Below is a small trained network, with its code and all its weights. Each question gives an input and a target symbol and asks what happens when units are switched off, that is, made to give their printed mean instead of their output.

import numpy as np


def w(rows, s, z=0):
    codes = np.array(rows[::2]) - 128.0
    scale = np.full(codes.shape[1], s)
    scale[-1] = z or s
    return codes * scale


def f(y):
    return y / 2 * (1 + np.tanh(0.7978845608 * (y + 0.044715 * y**3)))


def softmax(a):
    e = np.exp(a - a.max(-1, keepdims=True))
    return e / e.sum(-1, keepdims=True)


def log_softmax(a):
    a = a - a.max(-1, keepdims=True)
    return a - np.log(np.exp(a).sum(-1, keepdims=True))


def net(x, mask):
    ids = ['βζηθλμξσψω'.index(c) for c in x.split()]
    T = len(ids)
    res = E[ids] + P[:T]
    u = 0
    for l in range(3):
        q, k, v = (res @ M[l].T for M in (Q, K, V))
        z = softmax(np.where(np.tri(T) > 0, q @ k.T / 2**0.5, -1e9)) @ v
        res = res + np.where(mask[u], z, O[l][:, -1]) @ O[l][:, :-1]
        u += 1
        y = f(res @ A[l][:, :-1].T + A[l][:, -1])
        res = res + np.where(mask[u : u + 8], y, B[l][:, -1]) @ B[l][:, :-1]
        u += 8
    return log_softmax(res[-1] @ U[:, :-1].T + U[:, -1])


Q, K, V, O, A, B = {}, {}, {}, {}, {}, {}
E = w([
[100,192,70,113,213,79,42,97,90],'β',
[152,132,217,211,215,138,56,138,91],'ζ',
[75,151,194,154,162,16,173,81,168],'η',
[2,207,171,71,102,128,110,184,94],'θ',
[196,234,113,94,112,115,69,226,147],'λ',
[35,58,162,96,46,124,100,138,67],'μ',
[139,85,149,103,95,68,202,135,147],'ξ',
[96,148,196,42,171,191,128,210,197],'σ',
[62,155,176,155,107,166,14,176,223],'ψ',
[160,198,100,226,2,30,74,155,150],'ω',
],0.015)
P = w([
[103,127,188,48,62,249,160,154,43],'0',
[110,117,189,89,72,179,161,137,108],'1',
[114,112,169,101,86,140,172,141,142],'2',
[116,102,155,111,100,111,178,147,137],'3',
[116,97,129,124,111,97,193,158,137],'4',
[104,111,96,140,132,107,216,182,154],'5',
[107,100,134,113,146,62,219,182,105],'6',
[104,110,120,109,162,50,226,200,100],'7',
[114,136,78,138,188,72,250,232,136],'8',
[113,159,67,143,211,77,253,245,148],'9',
],0.0068)
Q[0] = w([
[3,180,93,161,139,67,129,181,173],'0.h1',
[7,63,107,179,137,32,96,188,82],'0.h1',
],0.0048)
K[0] = w([
[154,173,107,97,134,116,89,34,146],'0.h1',
[145,139,135,97,186,154,152,2,86],'0.h1',
],0.0066)
V[0] = w([
[126,145,165,151,85,151,91,192,116],'0.h1',
[133,100,255,125,54,101,156,214,155],'0.h1',
],0.007)
O[0] = w([
[95,117,103,123,59,176,127,123,71,225],'0.h1',
[111,166,90,163,119,250,146,100,137,252],'0.h1',
],0.011,0.0027)
A[0] = w([
[151,152,116,188,116,138,94,171,202,253],'0.n1',
[254,102,164,193,172,189,86,120,74,131],'0.n2',
[146,127,148,164,185,90,136,110,149,75],'0.n3',
[142,120,123,86,74,130,184,82,125,197],'0.n4',
[55,139,198,130,129,93,147,104,81,162],'0.n5',
[76,120,54,63,165,161,127,110,73,102],'0.n6',
[194,153,89,157,112,63,124,124,174,174],'0.n7',
[166,77,81,71,125,96,178,102,156,126],'0.n8',
],0.0093,0.0048)
B[0] = w([
[95,132,143,52,110,78,120,143,44,254],'0.n1',
[47,170,167,155,114,71,177,146,28,164],'0.n2',
[133,86,185,159,82,70,254,152,138,147],'0.n3',
[172,144,110,169,149,172,201,238,105,183],'0.n4',
[115,174,6,101,102,118,178,147,140,233],'0.n5',
[158,163,145,82,76,160,6,41,181,178],'0.n6',
[122,75,91,48,153,143,156,125,56,184],'0.n7',
[55,96,81,162,163,164,118,224,114,142],'0.n8',
],0.0077,0.006)
Q[1] = w([
[26,242,65,64,123,132,90,253,47],'1.h1',
[34,226,165,46,44,168,53,90,86],'1.h1',
],0.0065)
K[1] = w([
[151,98,104,188,255,118,190,125,104],'1.h1',
[94,176,130,213,76,155,192,219,119],'1.h1',
],0.0093)
V[1] = w([
[82,113,254,138,109,144,184,163,140],'1.h1',
[145,77,136,143,213,182,202,165,126],'1.h1',
],0.0051)
O[1] = w([
[68,104,70,65,158,118,108,168,107,252],'1.h1',
[113,138,121,164,190,151,125,255,165,187],'1.h1',
],0.0077,0.003)
A[1] = w([
[157,118,56,202,57,170,168,33,160,72],'1.n1',
[104,40,152,205,115,221,30,64,107,90],'1.n2',
[145,235,111,21,115,83,55,147,115,100],'1.n3',
[143,62,131,157,236,88,95,242,140,157],'1.n4',
[121,149,157,83,119,238,163,109,225,152],'1.n5',
[117,142,84,134,93,88,202,25,201,105],'1.n6',
[51,207,89,133,164,228,15,113,190,2],'1.n7',
[202,205,103,150,181,125,1,83,126,154],'1.n8',
],0.0067,0.0033)
B[1] = w([
[210,151,122,169,146,133,89,208,160,142],'1.n1',
[78,214,62,96,86,65,150,200,202,137],'1.n2',
[101,111,125,188,123,214,91,67,148,244],'1.n3',
[164,99,87,130,86,116,158,70,112,194],'1.n4',
[135,150,108,61,132,115,62,169,128,180],'1.n5',
[155,188,121,124,147,132,79,163,111,150],'1.n6',
[132,104,160,160,99,139,143,127,55,194],'1.n7',
[105,68,139,128,162,179,254,94,147,148],'1.n8',
],0.01,0.011)
Q[2] = w([
[156,137,232,178,148,98,114,145,127],'2.h1',
[194,67,126,117,170,86,61,113,255],'2.h1',
],0.011)
K[2] = w([
[107,152,119,96,60,166,2,106,147],'2.h1',
[105,202,129,138,8,166,61,239,129],'2.h1',
],0.0093)
V[2] = w([
[133,27,214,138,2,122,82,107,35],'2.h1',
[234,31,52,53,62,167,150,145,206],'2.h1',
],0.0045)
O[2] = w([
[165,245,108,92,114,188,227,132,123,117],'2.h1',
[122,113,140,187,219,197,157,210,198,1],'2.h1',
],0.011,0.0022)
A[2] = w([
[208,62,172,107,153,138,78,141,117,255],'2.n1',
[63,65,130,152,133,108,52,86,88,127],'2.n2',
[110,202,99,77,175,19,139,167,109,121],'2.n3',
[129,104,181,178,205,113,187,220,120,33],'2.n4',
[101,116,170,196,188,192,75,180,162,59],'2.n5',
[112,191,245,194,213,172,180,67,85,139],'2.n6',
[103,121,81,1,196,147,150,98,222,157],'2.n7',
[119,124,198,86,27,153,212,86,138,76],'2.n8',
],0.0077,0.0053)
B[2] = w([
[88,174,162,202,111,163,227,98,194,161],'2.n1',
[203,135,218,101,130,87,143,127,209,255],'2.n2',
[136,56,117,100,57,223,45,138,206,211],'2.n3',
[108,170,138,92,99,132,18,44,104,189],'2.n4',
[159,77,1,98,138,21,197,149,115,197],'2.n5',
[219,176,56,40,227,88,159,49,180,180],'2.n6',
[133,125,202,126,112,119,142,217,27,175],'2.n7',
[85,24,157,193,187,88,185,124,139,210],'2.n8',
],0.0074,0.009)
U = w([
[163,175,104,83,108,100,169,133,196,3],'β',
[128,253,117,90,213,16,121,129,97,166],'ζ',
[177,167,151,200,122,89,199,145,100,162],'η',
[4,216,123,127,156,81,199,110,194,96],'θ',
[74,27,105,163,176,115,210,166,109,161],'λ',
[129,110,127,99,166,171,181,78,174,150],'μ',
[129,124,104,194,152,185,59,88,109,114],'ξ',
[128,128,187,66,178,141,159,171,105,59],'σ',
[134,121,120,108,126,69,114,102,32,92],'ψ',
[113,83,179,148,137,146,85,126,205,216],'ω',
],0.0057,0.0041)

Each question gives the input, a string of symbols that net reads in full, and the target symbol t.
The units are the heads (2 rows each of Q, K, V and O) and the neurons (one row each of A and B). Each row of codes is followed by its name. A weight is (code - 128) times the scale printed after its matrix; where a second scale follows, it is the last column's (O, A, B and U).
mask holds one flag per unit, layer by layer, with each layer's heads first. A switched-off unit (its flag False) gives its mean, the last column of its rows in O or B, instead of its output. The means were averaged over made-up inputs and are rounded, as every weight is.
A unit's drop is (log p(t) with every unit on - log p(t) with that unit switched off) / (log p(t) with every unit on - log p(t) with every unit switched off).
The circuit of an input: a set's keep is (log p(t) with only the set's units on - log p(t) with every unit switched off) / (log p(t) with every unit on - log p(t) with every unit switched off). Starting from the 12 units with the biggest drops (on a tie, the unit counted first), units are removed one at a time, each time the one whose removal leaves the highest keep (on an exact tie, the one counted first), for as long as the keep stays at least 0.8.
units of the circuit, in order: the units of the circuit, biggest drop first
most important unit: the unit with the biggest drop
top k neurons: the k neurons with the biggest drops, biggest first
top k neurons in layer l: the k neurons of layer l with the biggest drops, biggest first
input ψ ξ ψ η σ, target ω: top 2 neurons in layer 2 -> [2.n2 2.n1]
input ψ ξ β λ λ, target ξ: top neuron -> [1.n3]
input ζ σ β ω ξ ξ, target η: top 2 neurons -> [1.n1 0.n4]
input σ σ θ, target ξ: units of the circuit, in order -> [0.n6 0.h1 1.n3]
input σ β β λ ζ λ β ω, target ψ: units of the circuit, in order -> [0.n7 2.h1]
input λ ζ μ μ, target ψ: units of the circuit, in order -> [2.h1 0.n2]
input θ ξ ξ σ, target λ: top 2 neurons -> [2.n5 1.n5]
input β λ θ μ ζ σ θ σ ξ, target η: units of the circuit, in order -> [1.h1 0.n4 0.n1 0.n6]
input σ β ω ω, target ψ: units of the circuit, in order -> [0.n7 0.n1]
input β σ σ, target σ: units of the circuit, in order -> [1.n5 2.n7]
input ξ θ β ζ β η η λ, target ω: units of the circuit, in order -> [0.n5 2.h1 1.n3 1.n7]
input β μ σ β λ η λ, target ω: top 4 neurons -> [0.n5 1.n7 1.n3 0.n3]
input λ ω ξ β ω ζ, target ζ: units of the circuit, in order -> [2.n6 0.n2]
input λ λ λ ω ω ζ ξ σ β, target μ: most important unit -> 0.n6
input σ ψ ψ θ, target ξ: units of the circuit, in order -> [0.h1 0.n6 1.n3]
input β ω ζ β σ, target ψ: units of the circuit, in order -> [2.h1 0.n2 2.n2]
input η ζ σ ξ θ ω, target λ: top 2 neurons -> [0.n4 1.n4]
input β σ ζ β, target ψ: top 2 neurons -> [0.n2 2.n7]
input β β ξ, target λ: units of the circuit, in order -> [2.n8 2.n2]
input μ ζ ψ η ξ θ, target λ: top 4 neurons -> [0.n5 0.n4 2.n5 1.n6]
input λ η η, target ω: most important unit -> 2.h1
input ψ ψ ζ θ, target ψ: units of the circuit, in order -> [2.h1 0.n2 0.h1 1.n7]
input ψ ζ θ β β, target ψ: top 2 neurons -> [0.n2 1.n7]
input μ β ψ ξ β θ ζ η θ, target ω: top 2 neurons in layer 0 -> [0.n7 0.n5]
input λ μ ω σ σ, target σ: units of the circuit, in order -> [1.n5 2.h1 2.n7]
input ζ η ψ μ μ, target ω: top 2 neurons -> [0.n6 0.n5]
input β ξ ψ ξ η, target β: top 2 neurons in layer 0 -> [0.n5 0.n3]
input ψ η η ζ, target ψ: top neuron in layer 2 -> [2.n3]
input σ ω ω μ λ μ, target β: top 2 neurons in layer 1 -> [1.n2 1.n1]
